[[132 121 123 140 135 124 108 128 135 130 131]
 [138 115 123 128 128 140 124 128 130 126 128]
 [127 128 124 144 137 128 128 128 138 130 132]
 [128 118 122 124 136 128 128 133 128 135 123]
 [130 128 132 125 128 141 116 127 134 126 125]
 [128 126 128 134 134 141 128 115 122 115 131]
 [138 123 128 133 133 131 128 128 132 126 133]
 [128 123 129 138 128 129 105 127 130 124 128]]
->
[[130 131 132 121 123 140 135 124 108 128 135]
 [126 128 138 115 123 128 128 140 124 128 130]
 [130 132 127 128 124 144 137 128 128 128 138]
 [135 123 128 118 122 124 136 128 128 133 128]
 [126 125 130 128 132 125 128 141 116 127 134]
 [115 131 128 126 128 134 134 141 128 115 122]
 [126 133 138 123 128 133 133 131 128 128 132]
 [124 128 128 123 129 138 128 129 105 127 130]]

[[140  99 128 110]
 [120 144 111 153]
 [109 113 114 109]
 [135  99 125 109]
 [114 109 116 108]
 [127 145 116 157]
 [143 146 152 137]
 [ 99 132 109 122]
 [147 132 157 122]
 [ 99 130 110 119]]
->
[[128 110 140  99]
 [111 153 120 144]
 [114 109 109 113]
 [125 109 135  99]
 [116 108 114 109]
 [116 157 127 145]
 [152 137 143 146]
 [109 122  99 132]
 [157 122 147 132]
 [110 119  99 130]]

[[127 152 128 127 128 154 153 127 154 128 153 153 154 153 129]
 [128 129 153 128 129 127 128 129 153 152 154 129 128 128 129]
 [152 128 152 153 129 154 153 129 128 127 128 128 128 127 152]
 [128 128 154 152 128 152 153 128 154 153 127 152 127 128 153]]
->
[[153 129 127 152 128 127 128 154 153 127 154 128 153 153 154]
 [128 129 128 129 153 128 129 127 128 129 153 152 154 129 128]
 [127 152 152 128 152 153 129 154 153 129 128 127 128 128 128]
 [128 153 128 128 154 152 128 152 153 128 154 153 127 152 127]]

[[124 128 109 130 141 128 140 126 114 142 137 132 123]
 [110 118 129 115 140 103 138 130 134 112 140 115 142]
 [126 131 112 144 122 135 134 129 117 139 130 141 127]
 [122 150 107 149 116 145 137 122 108 150 120 147 128]
 [138 127 105 146 125 120 130 133 123 139 122 141 123]
 [105 131 116 131 112 132 149 116 105 125 135 148 135]]
->
[[132 123 124 128 109 130 141 128 140 126 114 142 137]
 [115 142 110 118 129 115 140 103 138 130 134 112 140]
 [141 127 126 131 112 144 122 135 134 129 117 139 130]
 [147 128 122 150 107 149 116 145 137 122 108 150 120]
 [141 123 138 127 105 146 125 120 130 133 123 139 122]
 [148 135 105 131 116 131 112 132 149 116 105 125 135]]

[[125 130 115]
 [125 114 136]
 [133 111 116]
 [134 115 149]
 [132 130 112]
 [110 126 124]
 [135 116 150]
 [110 117 127]]
->
[[130 115 125]
 [114 136 125]
 [111 116 133]
 [115 149 134]
 [130 112 132]
 [126 124 110]
 [116 150 135]
 [117 127 110]]

[[125 141 120 124 130 121 118 144 119 129]
 [134 121 122 130 131 131 105 132 130 140]
 [134 118 133 126 120 140 141 136 138 135]
 [132 113 135 132 128 134 131 111 137 129]
 [124 125 132 133 131 125 134 105 127 119]
 [127 135 120 129 136 122 105 133 120 132]]
->
[[119 129 125 141 120 124 130 121 118 144]
 [130 140 134 121 122 130 131 131 105 132]
 [138 135 134 118 133 126 120 140 141 136]
 [137 129 132 113 135 132 128 134 131 111]
 [127 119 124 125 132 133 131 125 134 105]
 [120 132 127 135 120 129 136 122 105 133]]

[[154 149 126]
 [139 126 122]
 [108 129 138]
 [107 118 133]
 [141 107 112]
 [107 121 134]
 [140 107 112]
 [147 111 112]
 [117 141 139]
 [139 127 122]
 [110 155 149]]
->
[[149 126 154]
 [126 122 139]
 [129 138 108]
 [118 133 107]
 [107 112 141]
 [121 134 107]
 [107 112 140]
 [111 112 147]
 [141 139 117]
 [127 122 139]
 [155 149 110]]
